Below are the code and all the weights of a small trained network. Each question names an input and a target symbol and asks about switching units off, where a switched-off unit gives its printed mean instead of its output.

import numpy as np


def w(rows, s, z=0):
    codes = np.array(rows[::2]) - 128.0
    scale = np.full(codes.shape[1], s)
    scale[-1] = z or s
    return codes * scale


def f(y):
    return y / 2 * (1 + np.tanh(0.7978845608 * (y + 0.044715 * y**3)))


def softmax(a):
    e = np.exp(a - a.max(-1, keepdims=True))
    return e / e.sum(-1, keepdims=True)


def log_softmax(a):
    a = a - a.max(-1, keepdims=True)
    return a - np.log(np.exp(a).sum(-1, keepdims=True))


def net(x, mask):
    ids = ['αβγδζηθμπσφω'.index(c) for c in x.split()]
    T = len(ids)
    res = E[ids] + P[:T]
    r = res
    for j in range(3):
        rows = slice(2 * j, 2 * j + 2)
        q, k, v = (r @ M[0][rows].T for M in (Q, K, V))
        z = softmax(np.where(np.tri(T) > 0, q @ k.T / 2**0.5, -1e9)) @ v
        o = O[0][rows]
        res = res + np.where(mask[j], z, o[:, -1]) @ o[:, :-1]
    y = f(res @ A[0][:, :-1].T + A[0][:, -1])
    res = res + np.where(mask[3:11], y, B[0][:, -1]) @ B[0][:, :-1]
    return log_softmax(res[-1] @ U[:, :-1].T + U[:, -1])


Q, K, V, O, A, B = {}, {}, {}, {}, {}, {}
E = w([
[130,155,123,116,146],'α',
[150,115,139,106,167],'β',
[159,90,130,97,129],'γ',
[172,134,120,130,105],'δ',
[97,170,115,114,101],'ζ',
[149,95,251,149,117],'η',
[140,109,93,100,57],'θ',
[148,172,128,141,127],'μ',
[89,139,97,91,76],'π',
[142,138,123,106,128],'σ',
[117,165,140,115,160],'φ',
[106,127,134,89,154],'ω',
],0.029)
P = w([
[149,132,79,102,169],'0',
[52,87,86,209,206],'1',
[196,185,60,33,120],'2',
[52,31,111,235,162],'3',
[89,155,198,85,151],'4',
[176,253,14,100,135],'5',
[53,87,154,213,43],'6',
[149,149,46,20,110],'7',
[41,107,234,210,83],'8',
[150,196,130,109,43],'9',
],0.013)
Q[0] = w([
[94,84,73,246,147],'head 0',
[170,194,130,74,104],'head 0',
[112,105,65,185,134],'head 1',
[108,105,158,97,198],'head 1',
[189,204,114,30,85],'head 2',
[148,134,44,174,107],'head 2',
],0.012)
K[0] = w([
[138,188,86,72,164],'head 0',
[84,143,245,121,112],'head 0',
[209,202,65,128,119],'head 1',
[159,53,163,105,129],'head 1',
[93,102,232,169,85],'head 2',
[152,190,138,97,132],'head 2',
],0.012)
V[0] = w([
[83,178,179,77,191],'head 0',
[195,93,139,116,202],'head 0',
[173,99,126,116,113],'head 1',
[136,124,63,136,128],'head 1',
[157,247,153,228,93],'head 2',
[164,179,99,156,174],'head 2',
],0.015)
O[0] = w([
[89,2,106,83,143,72],'head 0',
[80,161,210,62,52,30],'head 0',
[120,217,136,151,58,123],'head 1',
[81,186,143,114,111,255],'head 1',
[149,206,126,65,246,102],'head 2',
[62,128,170,106,169,96],'head 2',
],0.012,0.0037)
A[0] = w([
[135,65,141,84,129,132],'neuron 0',
[78,103,95,92,183,122],'neuron 1',
[134,115,132,189,152,188],'neuron 2',
[136,168,56,105,152,105],'neuron 3',
[126,103,106,45,105,138],'neuron 4',
[183,136,112,136,119,255],'neuron 5',
[118,164,96,171,70,94],'neuron 6',
[162,96,248,180,128,120],'neuron 7',
],0.012,0.0084)
B[0] = w([
[80,202,195,232,117,174],'neuron 0',
[207,62,142,82,222,181],'neuron 1',
[114,165,67,48,79,181],'neuron 2',
[124,96,191,137,50,228],'neuron 3',
[109,65,147,172,139,195],'neuron 4',
[1,151,158,138,126,247],'neuron 5',
[217,122,163,131,176,229],'neuron 6',
[190,145,77,87,105,178],'neuron 7',
],0.0072,0.013)
U = w([
[90,113,131,94,181,166],'α',
[99,114,169,109,117,2],'β',
[232,91,178,106,119,85],'γ',
[88,209,145,62,143,183],'δ',
[168,106,68,116,206,185],'ζ',
[138,113,125,74,122,31],'η',
[195,150,150,254,187,94],'θ',
[146,144,142,33,198,99],'μ',
[111,128,1,171,164,211],'π',
[64,126,89,63,125,103],'σ',
[141,86,156,141,200,118],'φ',
[121,77,125,198,155,103],'ω',
],0.007,0.0053)

Each question gives the input, a string of symbols that net reads in full, and the target symbol t.
The units are the heads (2 rows each of Q, K, V and O) and the neurons (one row each of A and B). Each row of codes is followed by its name. A weight is (code - 128) times the scale printed after its matrix; where a second scale follows, it is the last column's (O, A, B and U).
mask holds one flag per unit, heads first, then neurons. A switched-off unit (its flag False) gives its mean, the last column of its rows in O or B, instead of its output. The means were averaged over made-up inputs and are rounded, as every weight is.
A unit's drop is (log p(t) with every unit on - log p(t) with that unit switched off) / (log p(t) with every unit on - log p(t) with every unit switched off).
The circuit of an input: a set's keep is (log p(t) with only the set's units on - log p(t) with every unit switched off) / (log p(t) with every unit on - log p(t) with every unit switched off). Starting from all 11 units, units are removed one at a time, each time the one whose removal leaves the highest keep (on an exact tie, the one counted first), for as long as the keep stays at least 0.8.
circuit, biggest first: the units of the circuit, biggest drop first
unit that matters most: the unit with the biggest drop
k most important neurons: the k neurons with the biggest drops, biggest first
heads that matter: for each layer, one digit per head in row order, 1 if its drop is at least 0.15 and else 0, layers parted by /
input φ ω ω θ, target ω: circuit, biggest first -> (head 0; head 2; neuron 0; neuron 4)
input ω α μ γ π β, target π: heads that matter -> 101
input δ δ δ, target δ: heads that matter -> 100
input γ γ ω, target γ: unit that matters most -> head 2
input π γ θ ω, target θ: heads that matter -> 111
input μ δ γ δ, target γ: circuit, biggest first -> (head 0; head 2; neuron 5; neuron 7)
input δ δ α, target δ: heads that matter -> 100
input β γ θ β, target θ: heads that matter -> 111
input γ ω π μ θ δ π β, target π: circuit, biggest first -> (head 0; neuron 2)
input θ δ μ φ α, target φ: heads that matter -> 110
input φ γ σ, target γ: circuit, biggest first -> (head 2; neuron 6)
input β γ ζ δ ω δ, target ω: heads that matter -> 101
input π μ δ, target μ: heads that matter -> 001
input ω ω μ μ φ, target μ: circuit, biggest first -> (head 2; neuron 1; head 1)
input δ δ δ ω, target δ: circuit, biggest first -> (head 0; head 1)
input ζ δ φ μ, target φ: 2 most important neurons -> (neuron 1; neuron 0)
input π δ σ γ δ θ π μ, target π: 2 most important neurons -> (neuron 2; neuron 5)
input μ π ζ, target π: circuit, biggest first -> (head 0)
input δ β θ, target β: heads that matter -> 101
input ω α μ γ δ, target γ: circuit, biggest first -> (head 2; neuron 6; head 0)
